Below are the code and all the weights of a small trained network. Each question names an input and a class and asks about switching units off, where a switched-off unit gives its printed mean instead of its output.

import numpy as np


def w(rows, s, z=0):
    codes = np.array(rows[::2]) - 128.0
    scale = np.full(codes.shape[1], s)
    scale[-1] = z or s
    return codes * scale


def norm(h):
    return h / np.sqrt((h * h).mean(-1, keepdims=True) + 1e-5)


def f(y):
    return y / 2 * (1 + np.tanh(0.7978845608 * (y + 0.044715 * y**3)))


def log_softmax(a):
    a = a - a.max(-1, keepdims=True)
    return a - np.log(np.exp(a).sum(-1, keepdims=True))


def net(x, mask):
    res = np.array(x, float).reshape(1, 3) / 4 @ E
    u = 0
    for l in range(2):
        y = f(norm(res) @ A[l][:, :-1].T + A[l][:, -1])
        res = res + np.where(mask[u : u + 6], y, B[l][:, -1]) @ B[l][:, :-1]
        u += 6
    return log_softmax(norm(res)[-1] @ U[:, :-1].T + U[:, -1])


A, B = {}, {}
E = w([
[183,119,160,142,152,29,136],'x0',
[124,2,92,134,75,99,239],'x1',
[73,205,17,246,49,97,188],'x2',
],0.0076)
A[0] = w([
[121,189,129,98,138,176,113,74],'L0N0',
[115,74,80,132,72,131,157,177],'L0N1',
[130,248,141,126,127,125,91,97],'L0N2',
[171,26,170,109,133,96,153,82],'L0N3',
[128,72,196,85,141,166,89,122],'L0N4',
[166,60,222,101,164,122,102,2],'L0N5',
],0.015,0.0054)
B[0] = w([
[35,184,153,169,206,69,84,184],'L0N0',
[70,132,74,189,191,117,197,239],'L0N1',
[150,162,174,236,37,220,82,252],'L0N2',
[154,74,224,145,96,153,5,246],'L0N3',
[162,128,89,38,192,222,108,255],'L0N4',
[205,173,83,59,111,96,254,254],'L0N5',
],0.016,0.0091)
A[1] = w([
[115,219,128,125,99,160,30,182],'L1N0',
[219,129,140,7,100,36,157,122],'L1N1',
[165,76,160,124,180,180,136,153],'L1N2',
[75,31,217,125,73,131,70,1],'L1N3',
[136,52,196,162,204,33,98,103],'L1N4',
[89,157,126,143,151,79,142,163],'L1N5',
],0.018,0.0039)
B[1] = w([
[133,119,225,182,147,83,109,251],'L1N0',
[251,226,109,157,24,107,152,230],'L1N1',
[90,104,68,80,120,112,127,212],'L1N2',
[53,216,9,134,110,166,28,162],'L1N3',
[112,68,159,104,54,16,70,156],'L1N4',
[137,134,159,95,102,179,206,162],'L1N5',
],0.018,0.013)
U = w([
[99,50,72,60,174,161,146,78],'0',
[168,76,139,147,179,91,139,1],'1',
[251,160,117,64,109,139,128,174],'2',
[70,101,65,129,76,84,50,115],'3',
[98,41,161,157,86,38,157,85],'4',
[59,125,100,195,141,136,245,163],'5',
[136,169,238,237,130,132,100,171],'6',
[123,151,168,77,238,160,103,84],'7',
],0.015,0.0077)

Each question gives the input, the list of numbers given to net, and the class t.
The units are the neurons (one row each of A and B). Each row of codes is followed by its name. A weight is (code - 128) times the scale printed after its matrix; where a second scale follows, it is the last column's (A, B and U).
mask holds one flag per neuron, layer by layer. A switched-off neuron (its flag False) gives its mean, the last column of its row in B, instead of its output. The means were averaged over made-up inputs and are rounded, as every weight is.
A unit's drop is (log p(t) with every unit on - log p(t) with that unit switched off) / (log p(t) with every unit on - log p(t) with every unit switched off).
The circuit of an input: a set's keep is (log p(t) with only the set's units on - log p(t) with every unit switched off) / (log p(t) with every unit on - log p(t) with every unit switched off). Starting from all 12 units, units are removed one at a time, each time the one whose removal leaves the highest keep (on an exact tie, the one counted first), for as long as the keep stays at least 0.8.
circuit, biggest first: the units of the circuit, biggest drop first
most important unit: the unit with the biggest drop
top k neurons: the k neurons with the biggest drops, biggest first
k most important neurons of layer l: the k neurons of layer l with the biggest drops, biggest first
drop of u: that unit's drop, to one decimal
input [0,7,-1], class 3: circuit, biggest first -> [L0N3 L1N3]
input [-8,-1,6], class 5: 2 most important neurons of layer 0 -> [L0N3 L0N1]
input [-5,-6,-7], class 7: circuit, biggest first -> [L1N1]
input [3,8,3], class 4: top 3 neurons -> [L0N1 L1N4 L0N2]
input [-2,6,-3], class 0: circuit, biggest first -> [L1N1 L1N2]
input [-2,5,-2], class 3: circuit, biggest first -> [L0N3 L1N3]
input [5,4,3], class 4: circuit, biggest first -> [L1N4 L0N2 L0N5]
input [4,8,2], class 3: circuit, biggest first -> [L0N5 L1N3]
input [3,6,-1], class 3: circuit, biggest first -> [L0N3 L1N3]
input [-1,7,1], class 3: top 3 neurons -> [L0N3 L0N5 L1N4]
input [-8,-4,-5], class 7: top 2 neurons -> [L0N4 L1N1]
input [7,3,3], class 4: 2 most important neurons of layer 0 -> [L0N2 L0N1]
input [-8,-2,-5], class 7: top 2 neurons -> [L0N0 L1N1]
input [3,1,1], class 3: most important unit -> L0N5
input [7,2,8], class 5: drop of L0N3 -> 0.8
input [-7,-1,-4], class 7: drop of L0N2 -> -0.1
